Below are the code and all the weights of a small trained network. Each question names an input and a class and asks about switching units off, where a switched-off unit gives its printed mean instead of its output.

import numpy as np


def w(rows, s, z=0):
    codes = np.array(rows[::2]) - 128.0
    scale = np.full(codes.shape[1], s)
    scale[-1] = z or s
    return codes * scale


def f(y):
    return y / 2 * (1 + np.tanh(0.7978845608 * (y + 0.044715 * y**3)))


def log_softmax(a):
    a = a - a.max(-1, keepdims=True)
    return a - np.log(np.exp(a).sum(-1, keepdims=True))


def net(x, mask):
    res = np.array(x, float).reshape(1, 5) / 4 @ E
    y = f(res @ A[0][:, :-1].T + A[0][:, -1])
    res = res + np.where(mask, y, B[0][:, -1]) @ B[0][:, :-1]
    return log_softmax(res[-1] @ U[:, :-1].T + U[:, -1])


A, B = {}, {}
E = w([
[122,139,119,125,120],'x0',
[114,147,108,124,118],'x1',
[150,50,77,95,3],'x2',
[21,111,165,60,90],'x3',
[102,142,187,223,89],'x4',
],0.015)
A[0] = w([
[169,135,76,161,146,242],'N1',
[178,151,103,255,149,186],'N2',
[126,164,110,73,207,197],'N3',
[92,142,163,178,149,115],'N4',
[133,96,135,185,42,85],'N5',
[107,183,147,165,151,158],'N6',
[109,53,74,57,89,148],'N7',
[143,104,84,134,126,126],'N8',
[177,163,95,173,129,254],'N9',
[137,149,113,146,66,110],'N10',
[113,128,118,144,110,145],'N11',
[166,114,79,136,121,144],'N12',
[77,114,157,142,138,169],'N13',
],0.017,0.0069)
B[0] = w([
[155,92,127,130,201,204],'N1',
[71,59,77,149,141,251],'N2',
[98,153,222,128,234,212],'N3',
[123,129,83,160,31,183],'N4',
[110,163,208,116,245,205],'N5',
[93,140,98,154,65,192],'N6',
[95,63,97,113,86,232],'N7',
[200,104,93,145,115,161],'N8',
[156,10,89,179,208,212],'N9',
[145,163,157,135,196,168],'N10',
[112,150,163,106,141,142],'N11',
[206,97,116,114,145,179],'N12',
[162,219,151,119,42,173],'N13',
],0.011,0.022)
U = w([
[149,108,157,204,248,159],'0',
[42,33,42,168,114,121],'1',
[68,168,235,64,159,253],'2',
[129,205,114,197,34,83],'3',
[254,86,50,109,161,33],'4',
],0.01,0.0043)

Each question gives the input, the list of numbers given to net, and the class t.
The units are the neurons (one row each of A and B). Each row of codes is followed by its name. A weight is (code - 128) times the scale printed after its matrix; where a second scale follows, it is the last column's (A, B and U).
mask holds one flag per neuron, in row order. A switched-off neuron (its flag False) gives its mean, the last column of its row in B, instead of its output. The means were averaged over made-up inputs and are rounded, as every weight is.
A unit's drop is (log p(t) with every unit on - log p(t) with that unit switched off) / (log p(t) with every unit on - log p(t) with every unit switched off).
The circuit of an input: a set's keep is (log p(t) with only the set's units on - log p(t) with every unit switched off) / (log p(t) with every unit on - log p(t) with every unit switched off). Starting from the 12 units with the biggest drops (on a tie, the unit counted first), units are removed one at a time, each time the one whose removal leaves the highest keep (on an exact tie, the one counted first), for as long as the keep stays at least 0.8.
units of the circuit, in order: the units of the circuit, biggest drop first
k most important neurons: the k neurons with the biggest drops, biggest first
drop when u is switched off: that unit's drop, to one decimal
input [3,4,7,-4,2], class 0: units of the circuit, in order => [N5]
input [5,-3,-2,1,-2], class 2: units of the circuit, in order => [N9, N2]
input [-7,6,0,4,-8], class 2: 2 most important neurons => [N3, N2]
input [8,-5,2,-2,-1], class 4: units of the circuit, in order => [N3, N2]
input [7,8,8,5,1], class 2: 2 most important neurons => [N5, N2]
input [-5,-3,-4,-3,1], class 1: units of the circuit, in order => [N2, N5]
input [-7,2,-8,4,1], class 3: 3 most important neurons => [N4, N6, N5]
input [-7,-2,1,-6,-1], class 4: 3 most important neurons => [N3, N5, N12]
input [5,-1,5,0,3], class 0: 2 most important neurons => [N5, N13]
input [8,-7,0,-7,3], class 1: 2 most important neurons => [N2, N3]
input [7,6,4,0,1], class 0: drop when N6 is switched off => 0.1
input [-5,-5,0,8,8], class 3: drop when N3 is switched off => 0.2
input [6,-7,-4,0,6], class 1: drop when N2 is switched off => 0.5
input [-8,6,7,7,3], class 2: most important neuron => [N5]
input [-6,6,1,5,7], class 2: drop when N5 is switched off => 0.8
